Below is a small trained network, with its code and all its weights. Each question gives an input and a class and asks what happens when units are switched off, that is, made to give their printed mean instead of their output.

import numpy as np


def w(rows, s, z=0):
    codes = np.array(rows[::2]) - 128.0
    scale = np.full(codes.shape[1], s)
    scale[-1] = z or s
    return codes * scale


def norm(h):
    return h / np.sqrt((h * h).mean(-1, keepdims=True) + 1e-5)


def f(y):
    return np.maximum(y, 0)


def log_softmax(a):
    a = a - a.max(-1, keepdims=True)
    return a - np.log(np.exp(a).sum(-1, keepdims=True))


def net(x, mask):
    res = np.array(x, float).reshape(1, 3) / 4 @ E
    u = 0
    for l in range(2):
        y = f(norm(res) @ A[l][:, :-1].T + A[l][:, -1])
        res = res + np.where(mask[u : u + 4], y, B[l][:, -1]) @ B[l][:, :-1]
        u += 4
    return log_softmax(norm(res)[-1] @ U[:, :-1].T + U[:, -1])


A, B = {}, {}
E = w([
[86,45,133,118,130,214,166,162,60],'x0',
[89,159,26,182,57,109,253,146,90],'x1',
[188,29,109,220,113,122,130,102,126],'x2',
],0.0042)
A[0] = w([
[105,140,117,163,125,32,119,55,253,85],'0.n0',
[47,145,129,79,70,132,161,165,101,4],'0.n1',
[38,162,107,103,118,144,195,212,78,70],'0.n2',
[132,144,85,201,85,89,190,97,113,162],'0.n3',
],0.0062,0.0038)
B[0] = w([
[139,173,113,185,141,107,68,79,173,237],'0.n0',
[134,173,113,186,230,190,195,50,122,176],'0.n1',
[143,140,166,186,158,171,151,72,186,227],'0.n2',
[61,66,103,10,111,120,150,186,137,253],'0.n3',
],0.011,0.0051)
A[1] = w([
[80,163,60,134,174,133,168,101,134,54],'1.n0',
[83,99,94,153,79,72,227,228,83,4],'1.n1',
[166,167,156,84,172,125,114,141,167,101],'1.n2',
[121,2,128,135,81,117,158,140,166,145],'1.n3',
],0.0071,0.002)
B[1] = w([
[69,49,180,181,218,94,158,80,101,208],'1.n0',
[193,118,113,33,97,255,211,136,198,199],'1.n1',
[147,94,137,80,96,123,202,125,48,204],'1.n2',
[131,193,87,179,69,136,124,199,69,254],'1.n3',
],0.008,0.0051)
U = w([
[159,183,65,159,68,82,87,193,74,3],'0',
[82,145,164,171,232,177,221,46,162,215],'1',
[137,108,215,10,143,109,109,126,44,138],'2',
[158,80,179,226,98,188,61,201,43,147],'3',
[251,207,194,203,140,91,39,56,187,122],'4',
[53,135,67,136,116,14,83,120,212,94],'5',
[103,84,57,82,47,186,198,202,175,125],'6',
],0.013,0.0033)

Each question gives the input, the list of numbers given to net, and the class t.
The units are the neurons (one row each of A and B). Each row of codes is followed by its name. A weight is (code - 128) times the scale printed after its matrix; where a second scale follows, it is the last column's (A, B and U).
mask holds one flag per neuron, layer by layer. A switched-off neuron (its flag False) gives its mean, the last column of its row in B, instead of its output. The means were averaged over made-up inputs and are rounded, as every weight is.
A unit's drop is (log p(t) with every unit on - log p(t) with that unit switched off) / (log p(t) with every unit on - log p(t) with every unit switched off).
The circuit of an input: a set's keep is (log p(t) with only the set's units on - log p(t) with every unit switched off) / (log p(t) with every unit on - log p(t) with every unit switched off). Starting from all 8 units, units are removed one at a time, each time the one whose removal leaves the highest keep (on an exact tie, the one counted first), for as long as the keep stays at least 0.8.
circuit, biggest first: the units of the circuit, biggest drop first
top k neurons: the k neurons with the biggest drops, biggest first
top k neurons in layer l: the k neurons of layer l with the biggest drops, biggest first
drop of u: that unit's drop, to one decimal
input [-2,1,7], class 6: circuit, biggest first	[0.n3]
input [-7,3,7], class 5: circuit, biggest first	[0.n0 0.n3]
input [-6,5,5], class 6: top 3 neurons	[0.n3 1.n1 0.n2]
input [-4,4,8], class 6: top 2 neurons	[0.n3 1.n1]
input [2,-3,7], class 3: top 2 neurons in layer 0	[0.n3 0.n0]
input [-8,1,3], class 5: circuit, biggest first	[0.n3 0.n0 0.n2]
input [-1,-5,-1], class 2: top 2 neurons	[1.n2 0.n2]
input [-7,4,6], class 5: circuit, biggest first	[0.n0 0.n3]
input [3,-2,2], class 3: top 2 neurons	[0.n3 0.n0]
input [3,-3,0], class 3: top 4 neurons	[0.n1 0.n3 0.n0 1.n1]
input [-8,1,-8], class 4: top 2 neurons in layer 0	[0.n3 0.n0]
input [8,7,1], class 1: top 2 neurons in layer 0	[0.n2 0.n1]
input [2,-5,7], class 3: top 2 neurons	[0.n0 0.n3]
input [-8,7,8], class 6: circuit, biggest first	[0.n3]
input [-5,0,-4], class 4: top 2 neurons	[0.n3 0.n0]
input [3,-4,5], class 3: top 2 neurons in layer 0	[0.n3 0.n0]
input [1,-3,4], class 3: top 2 neurons in layer 0	[0.n0 0.n3]
input [6,4,1], class 1: top 2 neurons	[0.n2 0.n1]
input [-3,3,6], class 6: drop of 0.n3	2.8
input [-3,-4,-2], class 4: drop of 0.n0	0.3
input [-2,-1,3], class 4: drop of 0.n3	0.1
input [-5,-1,2], class 4: circuit, biggest first	[0.n0]
